Below is a small trained network, with its code and all its weights. Each question gives an input and a class and asks what happens when units are switched off, that is, made to give their printed mean instead of their output.

import numpy as np


def w(rows, s, z=0):
    codes = np.array(rows[::2]) - 128.0
    scale = np.full(codes.shape[1], s)
    scale[-1] = z or s
    return codes * scale


def f(y):
    return y / 2 * (1 + np.tanh(0.7978845608 * (y + 0.044715 * y**3)))


def log_softmax(a):
    a = a - a.max(-1, keepdims=True)
    return a - np.log(np.exp(a).sum(-1, keepdims=True))


def net(x, mask):
    res = np.array(x, float).reshape(1, 8) / 4 @ E
    y = f(res @ A[0][:, :-1].T + A[0][:, -1])
    res = res + np.where(mask, y, B[0][:, -1]) @ B[0][:, :-1]
    return log_softmax(res[-1] @ U[:, :-1].T + U[:, -1])


A, B = {}, {}
E = w([
[200,162,123,64,192,131,99],'x0',
[198,62,101,91,122,155,128],'x1',
[89,156,23,118,140,163,73],'x2',
[72,61,160,149,120,19,20],'x3',
[183,169,111,146,39,124,35],'x4',
[110,138,209,119,152,163,112],'x5',
[126,91,139,98,123,188,127],'x6',
[161,153,176,26,1,100,184],'x7',
],0.0083)
A[0] = w([
[128,100,80,155,141,146,114,138],'N1',
[144,118,126,100,127,146,104,150],'N2',
[153,187,109,123,56,172,145,147],'N3',
[154,134,150,76,68,154,155,179],'N4',
[119,121,225,134,160,100,119,159],'N5',
[122,75,141,69,107,102,130,156],'N6',
[157,114,53,143,156,133,84,239],'N7',
[133,110,172,179,172,72,120,165],'N8',
[78,153,151,69,109,107,112,252],'N9',
[185,170,117,145,49,150,137,171],'N10',
[139,127,131,131,166,161,150,142],'N11',
[167,150,84,89,132,121,48,137],'N12',
[123,133,179,113,181,247,158,176],'N13',
[164,126,108,168,191,56,189,186],'N14',
[196,137,89,85,120,133,74,116],'N15',
[138,113,148,106,113,112,106,167],'N16',
[66,119,26,182,109,170,91,159],'N17',
[52,159,164,149,138,117,46,184],'N18',
],0.015,0.0039)
B[0] = w([
[148,125,111,189,188,110,110,179],'N1',
[146,116,97,104,130,140,100,149],'N2',
[195,223,182,116,124,123,85,209],'N3',
[229,185,102,107,145,78,177,222],'N4',
[185,66,113,179,122,30,148,204],'N5',
[140,116,12,139,167,75,197,185],'N6',
[110,101,90,122,226,167,71,225],'N7',
[119,39,197,112,133,57,94,202],'N8',
[98,154,46,112,72,99,170,192],'N9',
[190,207,203,86,169,97,100,214],'N10',
[105,92,154,141,104,171,153,176],'N11',
[128,61,109,74,87,168,21,202],'N12',
[185,61,168,198,47,227,160,249],'N13',
[30,85,204,13,176,144,181,195],'N14',
[182,87,118,62,117,182,42,195],'N15',
[125,102,108,104,145,75,115,161],'N16',
[65,224,106,252,228,156,152,239],'N17',
[61,190,164,158,21,122,46,230],'N18',
],0.018,0.013)
U = w([
[197,197,156,75,107,80,132,91],'0',
[24,215,116,130,37,107,78,123],'1',
[82,93,165,152,75,1,75,75],'2',
[49,125,178,45,146,107,177,252],'3',
[58,154,151,193,223,162,101,74],'4',
[137,128,43,76,78,58,177,167],'5',
[131,104,80,76,150,149,28,104],'6',
[180,101,159,157,74,203,202,162],'7',
],0.0085,0.0014)

Each question gives the input, the list of numbers given to net, and the class t.
The units are the neurons (one row each of A and B). Each row of codes is followed by its name. A weight is (code - 128) times the scale printed after its matrix; where a second scale follows, it is the last column's (A, B and U).
mask holds one flag per neuron, in row order. A switched-off neuron (its flag False) gives its mean, the last column of its row in B, instead of its output. The means were averaged over made-up inputs and are rounded, as every weight is.
A unit's drop is (log p(t) with every unit on - log p(t) with that unit switched off) / (log p(t) with every unit on - log p(t) with every unit switched off).
The circuit of an input: a set's keep is (log p(t) with only the set's units on - log p(t) with every unit switched off) / (log p(t) with every unit on - log p(t) with every unit switched off). Starting from the 12 units with the biggest drops (on a tie, the unit counted first), units are removed one at a time, each time the one whose removal leaves the highest keep (on an exact tie, the one counted first), for as long as the keep stays at least 0.8.
circuit, biggest first: the units of the circuit, biggest drop first
unit that matters most: the unit with the biggest drop
top k neurons: the k neurons with the biggest drops, biggest first
drop when u is switched off: that unit's drop, to one decimal
input [-1,-6,8,5,-7,-6,0,4], class 1: unit that matters most -> N9
input [-3,-3,-1,7,2,-5,1,6], class 5: circuit, biggest first -> N6; N9
input [-1,-1,1,-8,6,7,6,1], class 0: top 3 neurons -> N3; N10; N4
input [-2,-6,2,2,2,3,1,6], class 1: top 4 neurons -> N18; N9; N15; N8
input [-5,-8,-8,-4,-8,1,-6,-2], class 3: top 2 neurons -> N14; N18
input [-6,-4,0,3,8,-6,8,2], class 1: top 2 neurons -> N17; N18
input [2,3,-4,-2,-4,-3,1,-7], class 7: top 4 neurons -> N13; N17; N11; N10
input [4,-4,8,3,7,8,2,6], class 1: top 3 neurons -> N18; N9; N7
input [7,7,2,-3,-2,-2,-8,4], class 6: top 2 neurons -> N15; N12
input [-7,-5,4,-6,2,-6,7,2], class 0: top 2 neurons -> N3; N10
input [0,-7,2,-8,-7,-4,4,-6], class 7: top 2 neurons -> N13; N11
input [8,8,-6,5,0,7,-4,1], class 2: top 2 neurons -> N8; N5
input [0,-8,7,-4,0,-5,3,3], class 4: top 2 neurons -> N17; N18
input [-1,-2,4,0,-4,6,6,3], class 7: circuit, biggest first -> N13
input [8,-4,-7,-2,-5,-3,1,0], class 3: top 2 neurons -> N14; N15
input [-6,2,-3,-3,-4,1,2,5], class 0: top 3 neurons -> N4; N3; N17
input [-3,0,-5,-7,-5,-1,-7,-7], class 3: top 2 neurons -> N14; N8
input [-4,-4,4,7,1,5,3,-1], class 1: drop when N18 is switched off -> 1.0
input [8,6,3,-2,1,3,-6,4], class 6: drop when N15 is switched off -> 0.9
input [3,-3,-8,-4,-5,-8,-2,-4], class 3: drop when N14 is switched off -> 0.9
input [-5,-5,7,4,-1,2,-4,0], class 1: circuit, biggest first -> N18
input [7,2,-3,6,-4,-6,-4,5], class 5: drop when N14 is switched off -> 0.0
